Below is a small trained network, with its code and all its weights. Each question gives an input and a target symbol and asks what happens when units are switched off, that is, made to give their printed mean instead of their output.

import numpy as np


def w(rows, s, z=0):
    codes = np.array(rows[::2]) - 128.0
    scale = np.full(codes.shape[1], s)
    scale[-1] = z or s
    return codes * scale


def f(y):
    return np.maximum(y, 0)


def softmax(a):
    e = np.exp(a - a.max(-1, keepdims=True))
    return e / e.sum(-1, keepdims=True)


def log_softmax(a):
    a = a - a.max(-1, keepdims=True)
    return a - np.log(np.exp(a).sum(-1, keepdims=True))


def net(x, mask):
    ids = ['αγεζξπστφψω'.index(c) for c in x.split()]
    T = len(ids)
    res = E[ids] + P[:T]
    r = res
    for j in range(2):
        rows = slice(3 * j, 3 * j + 3)
        q, k, v = (r @ M[0][rows].T for M in (Q, K, V))
        z = softmax(np.where(np.tri(T) > 0, q @ k.T / 3**0.5, -1e9)) @ v
        o = O[0][rows]
        res = res + np.where(mask[j], z, o[:, -1]) @ o[:, :-1]
    y = f(res @ A[0][:, :-1].T + A[0][:, -1])
    res = res + np.where(mask[2:6], y, B[0][:, -1]) @ B[0][:, :-1]
    return log_softmax(res[-1] @ U[:, :-1].T + U[:, -1])


Q, K, V, O, A, B = {}, {}, {}, {}, {}, {}
E = w([
[134,111,125,130,224,133,67],'α',
[105,100,109,46,166,204,150],'γ',
[202,221,44,89,91,2,227],'ε',
[179,144,192,114,141,79,55],'ζ',
[211,101,97,145,156,156,47],'ξ',
[171,125,209,69,109,144,210],'π',
[174,187,155,66,135,185,65],'σ',
[112,144,217,83,193,88,90],'τ',
[200,85,132,119,60,176,140],'φ',
[131,48,135,124,147,119,178],'ψ',
[193,114,132,129,159,224,153],'ω',
],0.018)
P = w([
[93,93,53,1,62,48,123],'0',
[193,109,156,165,218,140,114],'1',
[191,109,154,151,211,134,102],'2',
[187,105,156,142,207,133,101],'3',
[182,106,155,136,202,137,97],'4',
[174,106,152,135,195,136,96],'5',
[170,98,151,128,189,132,98],'6',
[175,98,142,126,185,144,92],'7',
[166,93,149,123,184,137,90],'8',
[163,95,141,115,180,142,88],'9',
[164,86,145,115,177,134,91],'10',
],0.0088)
Q[0] = w([
[236,152,175,92,9,56,70],'head 0',
[176,60,104,11,127,114,76],'head 0',
[162,89,178,49,181,133,158],'head 0',
[213,79,105,92,79,139,98],'head 1',
[158,44,155,33,156,110,172],'head 1',
[13,148,82,205,2,148,211],'head 1',
],0.01)
K[0] = w([
[151,172,78,132,141,99,176],'head 0',
[97,137,89,58,101,90,145],'head 0',
[116,99,115,108,77,102,94],'head 0',
[85,110,99,83,103,100,145],'head 1',
[117,100,103,59,94,104,116],'head 1',
[134,73,250,139,169,228,84],'head 1',
],0.016)
V[0] = w([
[202,176,104,192,134,170,89],'head 0',
[161,217,91,162,41,69,151],'head 0',
[114,195,89,103,132,196,116],'head 0',
[167,189,242,91,113,164,93],'head 1',
[10,240,117,155,208,92,102],'head 1',
[186,78,119,198,80,106,32],'head 1',
],0.011)
O[0] = w([
[192,146,112,133,115,162,117,27],'head 0',
[110,149,99,114,26,117,32,161],'head 0',
[158,254,102,38,182,217,123,80],'head 0',
[148,197,234,148,87,170,34,79],'head 1',
[98,96,199,20,157,56,113,2],'head 1',
[232,58,88,154,29,103,69,121],'head 1',
],0.0098,0.0079)
A[0] = w([
[68,90,135,251,130,216,110,114],'neuron 0',
[171,107,49,190,94,116,132,20],'neuron 1',
[111,157,132,172,133,124,131,82],'neuron 2',
[206,120,101,134,91,89,180,4],'neuron 3',
],0.011,0.0036)
B[0] = w([
[158,131,134,56,54,87,126,249],'neuron 0',
[60,134,165,203,181,162,99,250],'neuron 1',
[78,82,104,91,124,159,247,146],'neuron 2',
[104,164,96,64,175,72,90,184],'neuron 3',
],0.012,0.015)
U = w([
[236,90,91,57,208,37,107,109],'α',
[91,150,153,112,150,150,156,123],'γ',
[137,183,110,126,129,55,140,107],'ε',
[182,89,161,84,90,53,72,141],'ζ',
[163,115,95,162,181,135,88,84],'ξ',
[128,170,178,104,70,88,181,132],'π',
[161,179,153,63,140,158,92,92],'σ',
[68,124,230,97,143,97,103,5],'τ',
[74,150,167,209,84,169,155,141],'φ',
[132,103,129,202,101,60,202,158],'ψ',
[253,180,63,185,109,99,200,253],'ω',
],0.0061,0.0069)

Each question gives the input, a string of symbols that net reads in full, and the target symbol t.
The units are the heads (3 rows each of Q, K, V and O) and the neurons (one row each of A and B). Each row of codes is followed by its name. A weight is (code - 128) times the scale printed after its matrix; where a second scale follows, it is the last column's (O, A, B and U).
mask holds one flag per unit, heads first, then neurons. A switched-off unit (its flag False) gives its mean, the last column of its rows in O or B, instead of its output. The means were averaged over made-up inputs and are rounded, as every weight is.
A unit's drop is (log p(t) with every unit on - log p(t) with that unit switched off) / (log p(t) with every unit on - log p(t) with every unit switched off).
The circuit of an input: a set's keep is (log p(t) with only the set's units on - log p(t) with every unit switched off) / (log p(t) with every unit on - log p(t) with every unit switched off). Starting from all 6 units, units are removed one at a time, each time the one whose removal leaves the highest keep (on an exact tie, the one counted first), for as long as the keep stays at least 0.8.
units of the circuit, in order: the units of the circuit, biggest drop first
most important unit: the unit with the biggest drop
k most important neurons: the k neurons with the biggest drops, biggest first
which heads matter: for each layer, one digit per head in row order, 1 if its drop is at least 0.15 and else 0, layers parted by /
drop when u is switched off: that unit's drop, to one decimal
input ξ φ γ, target ξ: units of the circuit, in order : (neuron 1; head 1; neuron 3)
input π π ξ, target π: which heads matter : 01
input α τ φ ζ ψ γ ξ ψ, target α: which heads matter : 11
input ζ ω α, target ζ: which heads matter : 01
input α γ τ ζ ζ ζ σ, target α: most important unit : head 1
input φ α σ, target φ: units of the circuit, in order : (neuron 1; head 1)
input φ τ ζ ζ α α φ ζ ψ, target φ: units of the circuit, in order : (neuron 1; head 1)
input ω ω γ α, target ω: units of the circuit, in order : (head 0; head 1; neuron 1)
input ψ ζ α σ φ γ ω, target ψ: which heads matter : 11
input ζ σ ε, target ε: units of the circuit, in order : (head 0; neuron 3; neuron 0)
input α π φ ξ, target α: units of the circuit, in order : (head 1; head 0)
input ξ α γ γ ω ψ α ψ, target ξ: 2 most important neurons : (neuron 1; neuron 3)
input γ α σ ψ α ζ σ ω σ α ζ, target γ: units of the circuit, in order : (head 1; head 0)
input φ τ ω φ φ ζ ψ ζ ζ φ α, target φ: 2 most important neurons : (neuron 1; neuron 2)
input τ τ α π γ ζ ξ α, target τ: units of the circuit, in order : (head 1)
input φ α π ξ ζ ζ α ζ γ, target φ: which heads matter : 01
input σ ψ σ ψ ζ α φ γ ζ τ ζ, target σ: units of the circuit, in order : (head 0; head 1)
input π α π ζ π ζ ψ α ζ α, target π: 3 most important neurons : (neuron 0; neuron 2; neuron 1)
input ζ ω ω ω, target ζ: units of the circuit, in order : (head 1; neuron 0)
input ψ ζ ζ ξ ζ, target ψ: most important unit : head 0
input π ζ σ γ ζ α ψ ω π ζ, target π: 3 most important neurons : (neuron 0; neuron 1; neuron 2)
input ξ α γ τ ξ, target ξ: 2 most important neurons : (neuron 1; neuron 3)
input ξ γ σ π ω ψ α φ π ζ ζ, target ξ: 3 most important neurons : (neuron 1; neuron 3; neuron 0)
input ω τ ψ ζ ε ζ φ ζ ζ α, target α: drop when head 1 is switched off : 0.5
input τ γ γ, target τ: drop when head 1 is switched off : 1.4
input ψ ψ ζ α ζ ζ σ γ φ σ, target ψ: drop when neuron 1 is switched off : 0.0
input φ ζ τ τ ω ψ ζ, target φ: most important unit : neuron 1
input φ φ α α τ ζ π ζ, target φ: drop when neuron 1 is switched off : 2.1
